Below is a small trained network, with its code and all its weights. Each question gives an input and a class and asks what happens when units are switched off, that is, made to give their printed mean instead of their output.

import numpy as np


def w(rows, s, z=0):
    codes = np.array(rows[::2]) - 128.0
    scale = np.full(codes.shape[1], s)
    scale[-1] = z or s
    return codes * scale


def f(y):
    return np.maximum(y, 0)


def log_softmax(a):
    a = a - a.max(-1, keepdims=True)
    return a - np.log(np.exp(a).sum(-1, keepdims=True))


def net(x, mask):
    res = np.array(x, float).reshape(1, 6) / 4 @ E
    y = f(res @ A[0][:, :-1].T + A[0][:, -1])
    res = res + np.where(mask, y, B[0][:, -1]) @ B[0][:, :-1]
    return log_softmax(res[-1] @ U[:, :-1].T + U[:, -1])


A, B = {}, {}
E = w([
[14,212,241,121,57,152,103,181,165,114,66],'x0',
[46,46,93,54,208,46,68,223,180,114,112],'x1',
[129,97,208,247,233,174,141,153,200,204,174],'x2',
[148,149,135,125,126,111,117,145,141,124,146],'x3',
[48,116,171,200,129,2,201,147,28,116,193],'x4',
[104,44,160,193,65,123,50,44,193,9,196],'x5',
],0.0062)
A[0] = w([
[178,73,30,115,188,106,147,78,76,181,201,35],'N0',
[89,148,182,169,137,138,129,142,177,160,96,133],'N1',
[174,147,96,108,86,187,76,108,238,148,92,119],'N2',
[131,111,81,74,116,230,44,99,226,165,89,66],'N3',
[71,161,173,142,58,129,108,137,164,148,71,34],'N4',
[138,165,65,56,52,72,108,128,50,102,58,102],'N5',
[87,48,161,207,62,132,45,57,205,10,198,2],'N6',
[58,128,241,120,83,141,109,153,112,102,65,115],'N7',
[147,166,64,63,32,119,182,140,78,108,80,136],'N8',
[165,181,145,178,59,176,176,40,99,145,163,119],'N9',
[156,121,142,67,112,253,46,120,206,85,122,118],'N10',
[72,90,163,150,104,91,165,107,107,80,172,150],'N11',
[43,121,151,143,121,85,219,124,80,89,178,140],'N12',
[216,55,56,174,173,125,129,88,90,108,141,59],'N13',
[110,129,109,161,68,111,64,86,153,32,183,79],'N14',
[135,194,63,104,171,117,212,189,49,230,98,36],'N15',
[162,162,88,66,131,189,88,117,179,163,84,131],'N16',
[87,236,128,95,165,131,148,170,83,185,74,34],'N17',
[113,147,147,169,94,49,173,152,56,134,164,76],'N18',
[138,151,96,51,70,84,93,127,63,77,90,80],'N19',
[184,68,29,131,198,109,159,73,138,142,205,15],'N20',
[86,43,124,88,170,84,118,131,190,102,80,47],'N21',
[71,122,151,144,119,57,173,156,63,139,206,27],'N22',
[185,218,176,211,56,184,185,77,79,142,121,140],'N23',
[70,70,97,92,175,64,64,185,168,109,144,63],'N24',
[47,155,207,127,80,165,91,130,151,121,104,92],'N25',
[73,119,184,154,108,30,145,95,65,138,160,110],'N26',
[15,174,169,101,88,138,122,104,135,110,70,93],'N27',
[120,104,89,98,206,71,89,167,201,94,90,108],'N28',
[174,212,121,149,176,127,162,146,109,229,106,161],'N29',
[159,111,186,217,224,180,145,188,183,254,167,223],'N30',
[103,134,98,80,177,82,95,177,122,194,102,82],'N31',
[172,97,35,132,167,117,131,96,87,145,148,31],'N32',
[238,202,163,170,62,183,149,61,96,140,161,119],'N33',
[77,177,185,91,111,164,159,179,114,159,71,87],'N34',
[66,82,92,123,165,120,105,164,163,91,113,79],'N35',
[62,107,120,105,138,98,111,178,160,139,130,70],'N36',
],0.006,0.00081)
B[0] = w([
[198,164,153,148,76,60,103,216,168,81,75,219],'N0',
[148,106,202,202,102,70,92,134,155,89,85,178],'N1',
[149,133,118,116,139,133,82,126,50,193,165,217],'N2',
[153,158,122,148,116,106,76,109,65,209,144,231],'N3',
[169,174,129,146,55,92,138,204,171,95,98,187],'N4',
[74,52,195,196,152,83,63,32,151,122,80,224],'N5',
[149,162,16,73,255,179,169,66,210,69,133,249],'N6',
[196,171,130,138,90,105,117,165,147,115,119,201],'N7',
[65,68,184,160,149,114,102,77,152,103,109,218],'N8',
[82,107,142,80,71,160,206,158,116,129,182,211],'N9',
[142,166,91,154,170,102,97,121,76,211,132,229],'N10',
[168,173,81,138,158,124,96,96,104,175,156,186],'N11',
[144,161,106,129,161,119,69,149,78,184,156,196],'N12',
[176,154,155,151,81,111,116,173,154,88,113,207],'N13',
[115,129,79,112,222,134,157,83,165,84,100,197],'N14',
[146,162,40,81,221,153,150,110,180,86,110,235],'N15',
[132,155,94,133,151,154,63,134,68,199,143,213],'N16',
[167,165,83,84,184,128,170,102,198,90,102,209],'N17',
[149,120,79,114,160,137,92,122,72,184,147,189],'N18',
[65,57,220,190,126,106,116,49,133,119,64,205],'N19',
[176,153,165,175,45,58,131,214,139,94,87,219],'N20',
[115,100,129,88,96,162,153,140,113,134,165,194],'N21',
[145,172,111,150,145,119,85,113,59,204,152,195],'N22',
[86,78,128,94,87,181,183,157,110,124,184,232],'N23',
[58,102,135,96,79,188,185,161,103,128,188,215],'N24',
[195,178,121,167,75,96,136,203,138,62,107,199],'N25',
[166,185,125,115,162,116,78,127,60,197,152,196],'N26',
[161,168,131,162,90,97,106,166,148,98,86,199],'N27',
[64,79,148,97,62,160,170,165,90,142,175,205],'N28',
[102,110,116,105,180,168,170,90,169,82,117,210],'N29',
[65,52,226,195,149,78,72,20,143,106,73,254],'N30',
[79,89,114,85,132,204,179,148,146,96,187,190],'N31',
[191,175,135,163,66,89,127,175,175,83,98,191],'N32',
[80,49,141,91,86,172,178,159,120,144,187,227],'N33',
[171,174,82,139,134,101,143,178,163,87,99,198],'N34',
[112,88,124,88,97,173,160,160,139,121,168,183],'N35',
[136,100,132,99,76,161,165,161,87,138,172,177],'N36',
],0.0059,0.0078)
U = w([
[203,179,139,164,54,77,120,206,171,61,84,53],'0',
[128,161,49,90,228,155,164,90,195,70,115,255],'1',
[142,172,103,142,151,117,65,124,38,247,140,69],'2',
[50,85,148,89,52,182,201,161,113,121,178,81],'3',
[53,73,229,196,147,88,78,49,160,98,77,138],'4',
],0.011,0.00098)

Each question gives the input, the list of numbers given to net, and the class t.
The units are the neurons (one row each of A and B). Each row of codes is followed by its name. A weight is (code - 128) times the scale printed after its matrix; where a second scale follows, it is the last column's (A, B and U).
mask holds one flag per neuron, in row order. A switched-off neuron (its flag False) gives its mean, the last column of its row in B, instead of its output. The means were averaged over made-up inputs and are rounded, as every weight is.
A unit's drop is (log p(t) with every unit on - log p(t) with that unit switched off) / (log p(t) with every unit on - log p(t) with every unit switched off).
The circuit of an input: a set's keep is (log p(t) with only the set's units on - log p(t) with every unit switched off) / (log p(t) with every unit on - log p(t) with every unit switched off). Starting from the 12 units with the biggest drops (on a tie, the unit counted first), units are removed one at a time, each time the one whose removal leaves the highest keep (on an exact tie, the one counted first), for as long as the keep stays at least 0.8.
circuit, biggest first: the units of the circuit, biggest drop first
most important unit: the unit with the biggest drop
k most important neurons: the k neurons with the biggest drops, biggest first
drop when u is switched off: that unit's drop, to one decimal
input [-7,-8,6,-5,-4,-3], class 3: 2 most important neurons : (N33 N23)
input [-5,-4,-6,-8,0,-2], class 4: circuit, biggest first : (N5 N8)
input [3,4,-2,2,-6,-5], class 2: most important unit : N6
input [3,-1,-4,3,3,-4], class 1: 4 most important neurons : (N30 N15 N17 N20)
input [-6,-6,8,6,7,-4], class 4: 2 most important neurons : (N30 N29)
input [6,-8,6,1,0,-2], class 3: 3 most important neurons : (N23 N33 N9)
input [1,-1,-6,-8,-1,5], class 4: 4 most important neurons : (N19 N5 N15 N17)
input [3,-3,-7,-7,2,-7], class 1: 2 most important neurons : (N15 N17)
input [-8,4,-1,2,8,8], class 0: 4 most important neurons : (N20 N0 N13 N32)
input [1,-8,-2,3,-7,-8], class 1: 3 most important neurons : (N15 N17 N29)
input [-6,5,-7,1,-5,-2], class 4: circuit, biggest first : (N5 N19)
input [2,6,-1,0,8,-8], class 1: 3 most important neurons : (N15 N17 N31)
input [7,-3,7,8,7,0], class 0: 2 most important neurons : (N25 N1)
input [7,-6,1,-6,3,7], class 0: circuit, biggest first : (N25)
input [-7,4,2,-3,8,5], class 2: 2 most important neurons : (N22 N26)
input [0,6,4,-6,-6,-1], class 2: 2 most important neurons : (N3 N10)
input [-1,3,-5,5,5,-5], class 1: drop when N17 is switched off : 0.5
input [2,-6,0,-4,-6,-2], class 2: drop when N35 is switched off : 0.2
input [3,5,-5,-6,7,4], class 2: drop when N26 is switched off : 0.1
input [-2,-3,-3,-8,4,-4], class 1: circuit, biggest first : (N15)
